Here is a tiny trained network, its code and every weight. The questions are about switching its units off for an input and a class, where a switched-off unit gives its printed mean instead of its output.

import numpy as np


def w(rows, s, z=0):
    codes = np.array(rows[::2]) - 128.0
    scale = np.full(codes.shape[1], s)
    scale[-1] = z or s
    return codes * scale


def f(y):
    return np.maximum(y, 0)


def log_softmax(a):
    a = a - a.max(-1, keepdims=True)
    return a - np.log(np.exp(a).sum(-1, keepdims=True))


def net(x, mask):
    res = np.array(x, float).reshape(1, 2) / 4 @ E
    y = f(res @ A[0][:, :-1].T + A[0][:, -1])
    res = res + np.where(mask, y, B[0][:, -1]) @ B[0][:, :-1]
    return log_softmax(res[-1] @ U[:, :-1].T + U[:, -1])


A, B = {}, {}
E = w([
[76,150,160,189,75,110,41,211,51],'x0',
[250,184,71,170,236,221,148,189,126],'x1',
],0.012)
A[0] = w([
[131,125,151,142,69,131,132,142,190,217],'neuron 1',
[155,192,129,115,165,144,126,172,123,80],'neuron 2',
[89,146,99,84,42,78,132,58,116,86],'neuron 3',
[136,177,118,232,186,199,138,166,170,86],'neuron 4',
[117,181,131,249,101,131,76,184,73,119],'neuron 5',
[151,126,98,160,186,211,167,166,135,227],'neuron 6',
[160,63,108,19,175,129,254,29,204,117],'neuron 7',
[180,163,53,159,172,161,138,135,75,183],'neuron 8',
[99,70,230,104,124,64,121,116,183,203],'neuron 9',
[101,195,169,208,126,136,149,116,120,254],'neuron 10',
[67,33,172,140,167,30,98,32,97,64],'neuron 11',
[162,173,102,173,193,126,157,167,124,67],'neuron 12',
[66,98,164,233,97,113,5,219,66,88],'neuron 13',
],0.0081,0.0093)
B[0] = w([
[66,157,163,134,177,104,240,80,124,184],'neuron 1',
[134,52,103,71,171,146,147,189,115,164],'neuron 2',
[52,84,209,51,128,213,60,172,46,187],'neuron 3',
[61,44,128,55,182,153,120,140,82,198],'neuron 4',
[120,182,131,110,117,72,90,170,194,207],'neuron 5',
[104,179,254,103,198,77,173,92,111,241],'neuron 6',
[210,225,49,180,91,10,45,227,185,251],'neuron 7',
[59,174,187,109,201,139,105,123,42,223],'neuron 8',
[13,129,182,101,169,97,171,118,10,221],'neuron 9',
[25,209,111,213,41,69,174,6,59,207],'neuron 10',
[141,43,206,70,195,129,101,228,103,193],'neuron 11',
[133,20,165,26,174,140,79,181,159,178],'neuron 12',
[196,176,113,96,90,65,37,182,151,233],'neuron 13',
],0.0071,0.015)
U = w([
[103,36,189,75,186,140,143,154,73,80],'0',
[167,160,109,148,104,60,71,188,161,123],'1',
[77,177,155,179,118,96,254,2,68,254],'2',
[181,69,91,203,92,166,149,104,151,92],'3',
[142,56,114,160,122,161,120,152,182,95],'4',
[147,89,67,175,124,182,188,71,92,90],'5',
[158,65,95,118,86,137,163,74,169,98],'6',
],0.01,0.0075)

Each question gives the input, the list of numbers given to net, and the class t.
The units are the neurons (one row each of A and B). Each row of codes is followed by its name. A weight is (code - 128) times the scale printed after its matrix; where a second scale follows, it is the last column's (A, B and U).
mask holds one flag per neuron, in row order. A switched-off neuron (its flag False) gives its mean, the last column of its row in B, instead of its output. The means were averaged over made-up inputs and are rounded, as every weight is.
A unit's drop is (log p(t) with every unit on - log p(t) with that unit switched off) / (log p(t) with every unit on - log p(t) with every unit switched off).
The circuit of an input: a set's keep is (log p(t) with only the set's units on - log p(t) with every unit switched off) / (log p(t) with every unit on - log p(t) with every unit switched off). Starting from the 12 units with the biggest drops (on a tie, the unit counted first), units are removed one at a time, each time the one whose removal leaves the highest keep (on an exact tie, the one counted first), for as long as the keep stays at least 0.8.
circuit, biggest first: the units of the circuit, biggest drop first
most important unit: the unit with the biggest drop
k most important neurons: the k neurons with the biggest drops, biggest first
drop of u: that unit's drop, to one decimal
input [3,-3], class 2: 4 most important neurons	neuron 7; neuron 12; neuron 4; neuron 10
input [3,3], class 2: circuit, biggest first	neuron 11; neuron 10
input [-3,2], class 2: most important unit	neuron 13
input [-7,-8], class 0: 3 most important neurons	neuron 9; neuron 3; neuron 11
input [-4,2], class 1: 4 most important neurons	neuron 7; neuron 9; neuron 10; neuron 1
input [5,5], class 0: 2 most important neurons	neuron 7; neuron 4
input [-5,3], class 1: 2 most important neurons	neuron 7; neuron 9
input [-8,-8], class 0: 4 most important neurons	neuron 9; neuron 3; neuron 11; neuron 13
input [0,3], class 2: circuit, biggest first	neuron 11; neuron 13
input [-3,1], class 2: 2 most important neurons	neuron 13; neuron 5
input [5,6], class 0: 2 most important neurons	neuron 7; neuron 4
input [5,-2], class 1: 2 most important neurons	neuron 13; neuron 6
input [-6,2], class 1: drop of neuron 7	1.5
input [-6,-2], class 1: most important unit	neuron 7
input [-8,-5], class 1: drop of neuron 7	2.4
input [-2,1], class 2: drop of neuron 13	0.2
